Below are the code and all the weights of a small trained network. Each question names an input and a target symbol and asks about switching units off, where a switched-off unit gives its printed mean instead of its output.

import numpy as np


def w(rows, s, z=0):
    codes = np.array(rows[::2]) - 128.0
    scale = np.full(codes.shape[1], s)
    scale[-1] = z or s
    return codes * scale


def f(y):
    return y / 2 * (1 + np.tanh(0.7978845608 * (y + 0.044715 * y**3)))


def softmax(a):
    e = np.exp(a - a.max(-1, keepdims=True))
    return e / e.sum(-1, keepdims=True)


def log_softmax(a):
    a = a - a.max(-1, keepdims=True)
    return a - np.log(np.exp(a).sum(-1, keepdims=True))


def net(x, mask):
    ids = ['Γαβζμπσφ'.index(c) for c in x.split()]
    T = len(ids)
    res = E[ids] + P[:T]
    u = 0
    for l in range(2):
        r = res
        for j in range(2):
            rows = slice(4 * j, 4 * j + 4)
            q, k, v = (r @ M[l][rows].T for M in (Q, K, V))
            z = softmax(np.where(np.tri(T) > 0, q @ k.T / 4**0.5, -1e9)) @ v
            o = O[l][rows]
            res = res + np.where(mask[u + j], z, o[:, -1]) @ o[:, :-1]
        u += 2
        y = f(res @ A[l][:, :-1].T + A[l][:, -1])
        res = res + np.where(mask[u : u + 8], y, B[l][:, -1]) @ B[l][:, :-1]
        u += 8
    return log_softmax(res[-1] @ U[:, :-1].T + U[:, -1])


Q, K, V, O, A, B = {}, {}, {}, {}, {}, {}
E = w([
[84,147,133,205,81,94,143,130,156,180,137],'Γ',
[147,113,179,147,82,154,89,85,162,106,78],'α',
[21,189,148,16,166,218,147,193,120,176,104],'β',
[178,90,63,73,104,67,80,160,117,41,137],'ζ',
[165,128,211,174,162,81,202,120,174,116,148],'μ',
[145,121,159,178,72,132,170,163,171,82,109],'π',
[126,118,197,157,138,109,106,45,157,184,97],'σ',
[101,161,112,88,222,6,72,125,128,143,197],'φ',
],0.011)
P = w([
[158,254,141,90,111,77,135,78,208,90,51],'0',
[142,128,87,82,119,115,135,156,254,152,110],'1',
[126,175,128,145,138,83,160,106,103,111,95],'2',
[127,94,145,67,74,109,104,111,185,161,158],'3',
[108,89,82,194,188,155,127,123,169,120,140],'4',
[128,157,167,186,115,96,124,151,58,131,164],'5',
[101,54,193,93,85,121,94,137,137,160,196],'6',
[85,44,123,220,206,176,97,163,145,129,171],'7',
[108,100,204,186,139,128,92,143,50,137,164],'8',
],0.0089)
Q[0] = w([
[126,98,156,173,108,130,111,123,131,120,137],'0.h0',
[105,157,151,137,145,107,120,118,155,152,132],'0.h0',
[125,150,119,115,166,92,116,120,148,145,148],'0.h0',
[113,141,165,160,108,151,145,126,173,147,97],'0.h0',
[107,115,72,187,189,179,146,100,137,99,88],'0.h1',
[124,79,107,47,124,149,114,168,221,170,160],'0.h1',
[144,96,194,229,69,125,136,79,116,122,120],'0.h1',
[122,44,143,194,125,114,93,99,246,126,164],'0.h1',
],0.014)
K[0] = w([
[122,69,147,177,122,162,105,137,78,131,165],'0.h0',
[97,136,168,158,159,149,158,118,155,191,144],'0.h0',
[85,182,132,123,157,78,146,102,148,191,151],'0.h0',
[138,104,164,164,93,187,150,134,127,140,96],'0.h0',
[94,43,188,34,54,107,126,122,255,175,182],'0.h1',
[157,248,191,113,52,75,176,93,19,123,80],'0.h1',
[102,33,159,195,152,190,110,162,108,134,184],'0.h1',
[114,89,202,113,92,119,94,157,16,128,194],'0.h1',
],0.0099)
V[0] = w([
[164,147,41,69,119,100,93,129,98,65,141],'0.h0',
[201,147,74,105,88,117,131,126,105,24,112],'0.h0',
[70,169,218,164,130,128,143,129,154,173,124],'0.h0',
[157,85,50,83,134,116,107,134,102,108,163],'0.h0',
[218,117,254,103,85,163,169,44,176,75,65],'0.h1',
[141,89,66,54,80,210,21,141,131,69,70],'0.h1',
[231,98,127,126,237,83,145,153,144,21,177],'0.h1',
[145,121,81,182,72,151,230,238,122,42,134],'0.h1',
],0.0066)
O[0] = w([
[99,145,103,89,165,105,67,110,120,185,170,66],'0.h0',
[102,148,112,107,141,113,112,100,165,193,130,89],'0.h0',
[163,155,146,148,122,131,146,153,147,34,100,216],'0.h0',
[107,92,108,120,156,125,93,119,83,189,161,42],'0.h0',
[62,182,141,132,69,128,163,69,66,91,162,254],'0.h1',
[79,147,254,86,45,105,83,173,204,164,183,57],'0.h1',
[16,68,81,121,172,118,96,85,161,86,61,123],'0.h1',
[99,152,126,235,170,236,115,83,222,110,172,41],'0.h1',
],0.0068,0.0047)
A[0] = w([
[116,67,109,144,167,117,94,122,65,176,201,148],'0.n0',
[231,136,137,183,106,135,146,136,212,134,103,109],'0.n1',
[103,168,136,132,95,172,167,129,152,100,115,138],'0.n2',
[73,165,204,182,128,152,124,144,154,128,139,251],'0.n3',
[132,146,83,190,130,254,188,81,135,108,101,188],'0.n4',
[182,60,104,162,67,116,146,130,113,88,89,254],'0.n5',
[95,138,193,196,88,182,116,94,206,122,136,160],'0.n6',
[92,167,148,61,147,204,138,206,89,166,100,206],'0.n7',
],0.0085,0.0028)
B[0] = w([
[72,102,138,148,233,111,34,182,87,185,137,146],'0.n0',
[208,157,76,159,131,173,33,188,106,255,65,199],'0.n1',
[93,142,159,96,149,208,129,55,123,220,138,193],'0.n2',
[161,104,138,114,89,169,142,85,231,109,175,213],'0.n3',
[140,170,63,157,220,175,89,8,87,102,159,204],'0.n4',
[184,145,120,185,94,51,132,92,131,17,89,254],'0.n5',
[152,43,132,124,155,127,206,61,239,209,154,221],'0.n6',
[82,124,145,27,150,208,254,148,106,92,166,138],'0.n7',
],0.0063,0.008)
Q[1] = w([
[173,107,126,190,127,95,113,81,153,110,119],'1.h0',
[149,100,128,169,104,125,102,111,114,201,65],'1.h0',
[116,179,95,95,114,155,157,164,131,103,127],'1.h0',
[133,121,113,110,107,107,134,111,164,20,177],'1.h0',
[115,121,153,63,104,163,159,253,115,159,86],'1.h1',
[113,165,199,161,101,78,122,69,91,89,186],'1.h1',
[151,176,184,166,74,222,150,120,100,150,116],'1.h1',
[186,71,113,164,84,57,88,149,206,168,97],'1.h1',
],0.0068)
K[1] = w([
[143,58,101,160,127,156,175,147,136,101,139],'1.h0',
[127,52,125,175,134,144,129,174,85,121,136],'1.h0',
[117,197,110,84,140,99,124,131,138,98,109],'1.h0',
[190,161,123,121,91,114,182,105,181,51,73],'1.h0',
[83,254,132,22,125,118,161,129,157,158,99],'1.h1',
[130,25,182,170,71,92,175,137,137,74,102],'1.h1',
[167,180,201,131,62,216,194,88,127,124,144],'1.h1',
[104,62,127,104,148,148,110,201,70,134,221],'1.h1',
],0.006)
V[1] = w([
[150,47,193,190,121,151,199,152,98,73,118],'1.h0',
[147,175,146,120,204,161,133,157,83,188,70],'1.h0',
[63,51,167,207,251,117,66,207,8,204,188],'1.h0',
[132,163,105,174,57,177,189,159,130,59,64],'1.h0',
[88,178,118,24,209,101,149,145,91,2,161],'1.h1',
[144,185,113,139,149,169,143,112,162,196,153],'1.h1',
[162,177,72,169,86,63,21,144,97,182,175],'1.h1',
[83,219,106,62,180,156,140,111,174,163,196],'1.h1',
],0.0046)
O[1] = w([
[115,143,106,79,159,112,168,79,155,152,141,131],'1.h0',
[123,18,148,132,137,102,139,120,98,118,163,108],'1.h0',
[103,14,120,60,126,226,157,107,102,129,144,3],'1.h0',
[134,169,152,121,175,78,96,97,140,153,176,154],'1.h0',
[106,96,104,254,119,53,104,106,153,167,97,118],'1.h1',
[164,90,125,113,151,149,105,110,126,74,157,139],'1.h1',
[107,168,164,75,218,97,118,203,151,122,102,127],'1.h1',
[180,76,124,186,134,117,70,102,179,79,125,129],'1.h1',
],0.0062,0.016)
A[1] = w([
[154,161,158,113,104,189,163,93,139,140,181,110],'1.n0',
[112,123,181,101,86,117,177,145,175,164,149,142],'1.n1',
[116,146,161,133,98,94,132,166,60,93,120,129],'1.n2',
[135,169,118,61,147,126,134,141,69,157,171,89],'1.n3',
[69,136,162,113,88,220,128,149,147,98,140,1],'1.n4',
[70,84,92,108,150,138,112,157,95,255,134,126],'1.n5',
[136,174,138,174,97,44,114,114,153,102,131,117],'1.n6',
[132,106,149,161,166,125,79,109,184,163,158,85],'1.n7',
],0.0089,0.0066)
B[1] = w([
[132,70,145,86,146,63,93,132,155,131,191,176],'1.n0',
[101,142,181,226,112,154,122,144,114,108,96,154],'1.n1',
[134,134,54,73,133,151,170,130,147,164,88,157],'1.n2',
[74,80,147,218,184,144,77,150,202,149,70,135],'1.n3',
[222,163,1,125,120,132,57,116,68,214,103,133],'1.n4',
[193,191,211,171,29,111,166,83,110,131,174,139],'1.n5',
[89,36,128,91,130,195,131,160,89,117,156,253],'1.n6',
[129,165,49,82,125,144,180,151,126,160,74,161],'1.n7',
],0.008,0.023)
U = w([
[90,55,112,98,193,111,71,179,137,96,119,221],'Γ',
[191,255,124,182,114,57,75,139,128,152,99,247],'α',
[114,94,193,137,106,132,136,129,119,99,172,188],'β',
[137,79,112,140,107,184,118,129,97,179,134,13],'ζ',
[84,134,107,164,140,157,130,80,102,100,121,44],'μ',
[143,117,98,83,140,109,150,95,157,152,150,4],'π',
[92,154,128,152,142,139,159,136,168,151,75,50],'σ',
[125,133,100,67,93,162,206,139,92,115,118,166],'φ',
],0.0082,0.0027)

Each question gives the input, a string of symbols that net reads in full, and the target symbol t.
The units are the heads (4 rows each of Q, K, V and O) and the neurons (one row each of A and B). Each row of codes is followed by its name. A weight is (code - 128) times the scale printed after its matrix; where a second scale follows, it is the last column's (O, A, B and U).
mask holds one flag per unit, layer by layer, with each layer's heads first. A switched-off unit (its flag False) gives its mean, the last column of its rows in O or B, instead of its output. The means were averaged over made-up inputs and are rounded, as every weight is.
A unit's drop is (log p(t) with every unit on - log p(t) with that unit switched off) / (log p(t) with every unit on - log p(t) with every unit switched off).
The circuit of an input: a set's keep is (log p(t) with only the set's units on - log p(t) with every unit switched off) / (log p(t) with every unit on - log p(t) with every unit switched off). Starting from the 12 units with the biggest drops (on a tie, the unit counted first), units are removed one at a time, each time the one whose removal leaves the highest keep (on an exact tie, the one counted first), for as long as the keep stays at least 0.8.
units of the circuit, in order: the units of the circuit, biggest drop first
most important unit: the unit with the biggest drop
k most important neurons: the k neurons with the biggest drops, biggest first
k most important neurons of layer l: the k neurons of layer l with the biggest drops, biggest first
which heads matter: for each layer, one digit per head in row order, 1 if its drop is at least 0.15 and else 0, layers parted by /
input Γ β ζ Γ α π σ β α, target ζ: most important unit -> 0.h1
input π π μ π σ Γ Γ μ π, target μ: units of the circuit, in order -> 0.h1, 0.n4
input ζ μ Γ, target μ: which heads matter -> 01 / 00
input α α π μ σ σ μ φ Γ, target Γ: 2 most important neurons -> 1.n6, 0.n5
input β π σ Γ μ, target α: 2 most important neurons -> 0.n1, 1.n6
input α Γ α, target α: units of the circuit, in order -> 0.h1, 0.n1, 1.n6
input σ β α ζ Γ, target σ: 3 most important neurons -> 0.n6, 1.n7, 1.n1
input Γ μ α μ β α Γ μ, target α: units of the circuit, in order -> 0.h1, 1.n6, 0.n1
input μ μ β ζ Γ π α π ζ, target α: units of the circuit, in order -> 1.n6, 0.h0, 1.n5, 0.n0
input φ φ μ α Γ σ, target α: units of the circuit, in order -> 0.h1, 1.n6, 0.n1
input π β σ Γ π φ μ σ φ, target α: 4 most important neurons of layer 0 -> 0.n5, 0.n0, 0.n3, 0.n1
input μ μ π α Γ σ, target α: units of the circuit, in order -> 0.h1, 0.n1, 1.n6
input σ σ μ ζ σ Γ π, target α: units of the circuit, in order -> 0.h1, 0.n1, 1.n6
input Γ σ Γ Γ φ Γ α, target α: 3 most important neurons -> 1.n6, 0.n1, 0.n5
input α φ μ β, target α: 3 most important neurons -> 1.n4, 1.n6, 0.n1
input π α σ ζ μ σ, target μ: most important neuron of layer 0 -> 0.n4
input π σ α σ σ β, target π: which heads matter -> 01 / 01
input Γ π Γ φ α ζ β π Γ, target π: which heads matter -> 01 / 00
input α Γ ζ φ σ Γ φ φ, target β: 3 most important neurons -> 1.n5, 0.n5, 0.n0
input σ φ π μ ζ α, target σ: most important unit -> 0.h1
input σ α σ β, target σ: 3 most important neurons -> 1.n3, 0.n7, 1.n6
input π α α β Γ, target ζ: which heads matter -> 01 / 01
input α σ μ π Γ α φ φ, target α: 3 most important neurons -> 0.n0, 1.n5, 1.n6
input φ σ ζ π μ π β σ π, target φ: which heads matter -> 01 / 01
input φ μ π α φ β Γ σ σ, target φ: which heads matter -> 11 / 01
input σ Γ σ Γ, target φ: which heads matter -> 01 / 00
input α Γ α α Γ, target β: which heads matter -> 01 / 00
input π α φ, target Γ: most important unit -> 0.n1
input Γ π σ π σ β σ, target ζ: 2 most important neurons -> 0.n1, 1.n6
